Below are the code and all the weights of a small trained network. Each question names an input and a target symbol and asks about switching units off, where a switched-off unit gives its printed mean instead of its output.

import numpy as np


def w(rows, s, z=0):
    codes = np.array(rows[::2]) - 128.0
    scale = np.full(codes.shape[1], s)
    scale[-1] = z or s
    return codes * scale


def f(y):
    return y / 2 * (1 + np.tanh(0.7978845608 * (y + 0.044715 * y**3)))


def softmax(a):
    e = np.exp(a - a.max(-1, keepdims=True))
    return e / e.sum(-1, keepdims=True)


def log_softmax(a):
    a = a - a.max(-1, keepdims=True)
    return a - np.log(np.exp(a).sum(-1, keepdims=True))


def net(x, mask):
    ids = ['ΛΦΨβεζημξστω'.index(c) for c in x.split()]
    T = len(ids)
    res = E[ids] + P[:T]
    u = 0
    for l in range(2):
        q, k, v = (res @ M[l].T for M in (Q, K, V))
        z = softmax(np.where(np.tri(T) > 0, q @ k.T / 2**0.5, -1e9)) @ v
        res = res + np.where(mask[u], z, O[l][:, -1]) @ O[l][:, :-1]
        u += 1
        y = f(res @ A[l][:, :-1].T + A[l][:, -1])
        res = res + np.where(mask[u : u + 16], y, B[l][:, -1]) @ B[l][:, :-1]
        u += 16
    return log_softmax(res[-1] @ U[:, :-1].T + U[:, -1])


Q, K, V, O, A, B = {}, {}, {}, {}, {}, {}
E = w([
[90,117,82],'Λ',
[110,150,120],'Φ',
[200,122,188],'Ψ',
[85,61,83],'β',
[88,146,125],'ε',
[166,7,34],'ζ',
[94,183,87],'η',
[50,32,113],'μ',
[98,120,124],'ξ',
[87,139,143],'σ',
[119,139,140],'τ',
[154,201,58],'ω',
],0.013)
P = w([
[170,148,149],'0',
[172,59,140],'1',
[56,158,56],'2',
[168,152,151],'3',
[254,134,46],'4',
[75,139,74],'5',
[164,150,155],'6',
[180,63,136],'7',
[91,137,84],'8',
[165,149,155],'9',
[181,65,135],'10',
[95,133,89],'11',
[164,150,154],'12',
],0.0081)
Q[0] = w([
[49,54,1],'0.h0',
[84,26,84],'0.h0',
],0.0071)
K[0] = w([
[23,155,117],'0.h0',
[69,254,171],'0.h0',
],0.0072)
V[0] = w([
[104,173,3],'0.h0',
[85,66,107],'0.h0',
],0.0025)
O[0] = w([
[164,252,49,255],'0.h0',
[58,147,200,199],'0.h0',
],0.002,0.00074)
A[0] = w([
[129,132,124,79],'0.n0',
[81,97,56,200],'0.n1',
[100,132,90,142],'0.n2',
[43,5,238,172],'0.n3',
[10,177,65,174],'0.n4',
[146,120,121,93],'0.n5',
[202,105,146,82],'0.n6',
[106,200,141,166],'0.n7',
[166,167,88,110],'0.n8',
[27,169,80,167],'0.n9',
[191,80,144,254],'0.n10',
[143,132,130,120],'0.n11',
[176,176,217,217],'0.n12',
[107,74,67,61],'0.n13',
[72,221,180,134],'0.n14',
[128,100,160,199],'0.n15',
],0.014,0.0048)
B[0] = w([
[122,139,148,114],'0.n0',
[153,59,148,254],'0.n1',
[136,123,161,160],'0.n2',
[120,209,104,184],'0.n3',
[240,146,196,218],'0.n4',
[124,149,133,126],'0.n5',
[164,173,136,147],'0.n6',
[85,101,158,154],'0.n7',
[83,140,133,142],'0.n8',
[219,148,182,199],'0.n9',
[118,83,3,237],'0.n10',
[121,138,111,125],'0.n11',
[50,130,197,171],'0.n12',
[92,99,221,190],'0.n13',
[36,133,183,152],'0.n14',
[144,91,99,158],'0.n15',
],0.023,0.0067)
Q[1] = w([
[132,1,40],'1.h0',
[126,111,196],'1.h0',
],0.0056)
K[1] = w([
[253,45,32],'1.h0',
[210,206,81],'1.h0',
],0.0044)
V[1] = w([
[80,87,149],'1.h0',
[168,2,95],'1.h0',
],0.0057)
O[1] = w([
[91,117,125,147],'1.h0',
[193,3,28,250],'1.h0',
],0.0055,0.016)
A[1] = w([
[132,93,147,102],'1.n0',
[152,120,168,82],'1.n1',
[113,67,120,122],'1.n2',
[155,136,154,110],'1.n3',
[74,134,134,247],'1.n4',
[150,129,128,106],'1.n5',
[163,113,87,141],'1.n6',
[141,206,91,157],'1.n7',
[116,114,201,125],'1.n8',
[146,100,144,105],'1.n9',
[169,150,64,108],'1.n10',
[85,176,152,103],'1.n11',
[154,108,189,188],'1.n12',
[5,104,141,69],'1.n13',
[134,189,132,121],'1.n14',
[55,54,162,143],'1.n15',
],0.015,0.012)
B[1] = w([
[136,167,156,182],'1.n0',
[173,105,97,195],'1.n1',
[114,92,165,240],'1.n2',
[139,96,102,183],'1.n3',
[7,147,86,157],'1.n4',
[138,169,139,150],'1.n5',
[88,127,153,231],'1.n6',
[124,188,207,131],'1.n7',
[138,206,79,210],'1.n8',
[139,161,167,192],'1.n9',
[191,144,141,193],'1.n10',
[103,207,218,143],'1.n11',
[50,76,126,251],'1.n12',
[252,101,183,155],'1.n13',
[131,101,175,142],'1.n14',
[161,173,42,209],'1.n15',
],0.026)
U = w([
[112,118,255,123],'Λ',
[75,153,134,94],'Φ',
[30,62,102,153],'Ψ',
[228,181,123,41],'β',
[140,171,123,233],'ε',
[235,99,167,111],'ζ',
[150,193,181,79],'η',
[86,153,224,41],'μ',
[53,80,219,254],'ξ',
[141,100,60,232],'σ',
[28,115,192,54],'τ',
[198,179,206,51],'ω',
],0.0076,0.0035)

Each question gives the input, a string of symbols that net reads in full, and the target symbol t.
The units are the heads (2 rows each of Q, K, V and O) and the neurons (one row each of A and B). Each row of codes is followed by its name. A weight is (code - 128) times the scale printed after its matrix; where a second scale follows, it is the last column's (O, A, B and U).
mask holds one flag per unit, layer by layer, with each layer's heads first. A switched-off unit (its flag False) gives its mean, the last column of its rows in O or B, instead of its output. The means were averaged over made-up inputs and are rounded, as every weight is.
A unit's drop is (log p(t) with every unit on - log p(t) with that unit switched off) / (log p(t) with every unit on - log p(t) with every unit switched off).
The circuit of an input: a set's keep is (log p(t) with only the set's units on - log p(t) with every unit switched off) / (log p(t) with every unit on - log p(t) with every unit switched off). Starting from the 12 units with the biggest drops (on a tie, the unit counted first), units are removed one at a time, each time the one whose removal leaves the highest keep (on an exact tie, the one counted first), for as long as the keep stays at least 0.8.
circuit, biggest first: the units of the circuit, biggest drop first
most important unit: the unit with the biggest drop
k most important neurons: the k neurons with the biggest drops, biggest first
k most important neurons of layer l: the k neurons of layer l with the biggest drops, biggest first
input η Ψ ω ζ μ τ τ η Ψ ξ Φ τ Φ, target ε: 3 most important neurons of layer 0 => (0.n3 0.n12 0.n10)
input Φ ε μ, target σ: most important unit => 1.n12
input Ψ τ Ψ Ψ ξ τ τ η, target ξ: 4 most important neurons => (1.n15 1.n8 0.n10 0.n3)
input η β ε σ Ψ ζ τ Λ, target Λ: 2 most important neurons => (1.n12 1.n6)
input Λ ξ Ψ μ τ ω ζ ζ ε, target σ: 4 most important neurons => (1.n12 1.n1 1.n8 1.n6)
input τ σ τ τ ζ ξ, target σ: 4 most important neurons => (1.n12 1.n1 1.n8 1.n2)
input ζ ε ξ τ σ ζ Ψ σ η Ψ, target σ: 2 most important neurons of layer 1 => (1.n12 1.n13)
input Φ ξ σ μ ζ Λ β ζ ζ, target Ψ: 3 most important neurons of layer 0 => (0.n13 0.n10 0.n4)
input τ Ψ σ ζ ζ β σ Λ τ Ψ ζ ε, target σ: 3 most important neurons => (1.n12 1.n8 1.n1)
input μ τ Ψ ω ε β Λ τ β Φ Φ σ, target σ: circuit, biggest first => (1.n12 1.n1 1.n2 0.n4)
input ζ ω η ε ε τ η ζ τ β, target Λ: 4 most important neurons of layer 1 => (1.n15 1.n6 1.n12 1.n1)
input η β μ ε η Φ η τ Φ, target Ψ: 3 most important neurons of layer 1 => (1.n12 1.n15 1.n10)
input ζ τ τ ξ β ζ μ ζ η, target σ: 4 most important neurons of layer 1 => (1.n12 1.n8 1.n1 1.n3)
input ω β Ψ ω μ ζ ξ μ, target ζ: 3 most important neurons => (1.n12 1.n10 0.n1)
input η ε Λ β, target Λ: circuit, biggest first => (1.n15 1.n12 1.n8 0.n3)
input μ β τ ω ζ σ ζ τ, target ζ: 4 most important neurons => (1.n12 1.n10 0.n10 1.n4)
input Φ Ψ ζ ζ τ η ε ζ β ω, target μ: 4 most important neurons of layer 0 => (0.n1 0.n10 0.n8 0.n13)
input τ σ ε ζ Φ Λ ξ ξ ξ ζ ω, target ζ: circuit, biggest first => (1.n4)
input Ψ β μ τ σ σ β σ ξ σ β Ψ η, target τ: 2 most important neurons => (1.n12 1.n11)
input τ μ Ψ, target σ: most important neuron of layer 0 => (0.n4)
input Φ ζ ξ σ, target η: 3 most important neurons => (1.n13 0.n1 0.n14)
input Φ Ψ ζ τ τ β ξ ζ ζ β Ψ, target ζ: 3 most important neurons => (0.n10 1.n10 1.n12)
input ζ ξ ξ ζ σ, target ζ: 4 most important neurons of layer 1 => (1.n12 1.n10 1.n4 1.n11)
input ω ω Λ ξ ζ ζ σ τ, target ζ: 4 most important neurons => (1.n12 1.n10 1.n4 0.n14)
input η ζ τ, target σ: 4 most important neurons of layer 1 => (1.n12 1.n8 1.n1 1.n6)
input ζ β ζ η ζ σ ξ, target Ψ: circuit, biggest first => (1.n10 1.n13)
input ξ ε μ ε ζ Φ τ β, target ζ: 3 most important neurons => (1.n12 1.n10 0.n10)
input ζ τ β ω ξ σ ε, target Φ: 2 most important neurons of layer 1 => (1.n4 1.n8)
input ξ σ ζ β τ σ ξ σ, target ζ: 3 most important neurons => (1.n12 1.n10 0.n13)
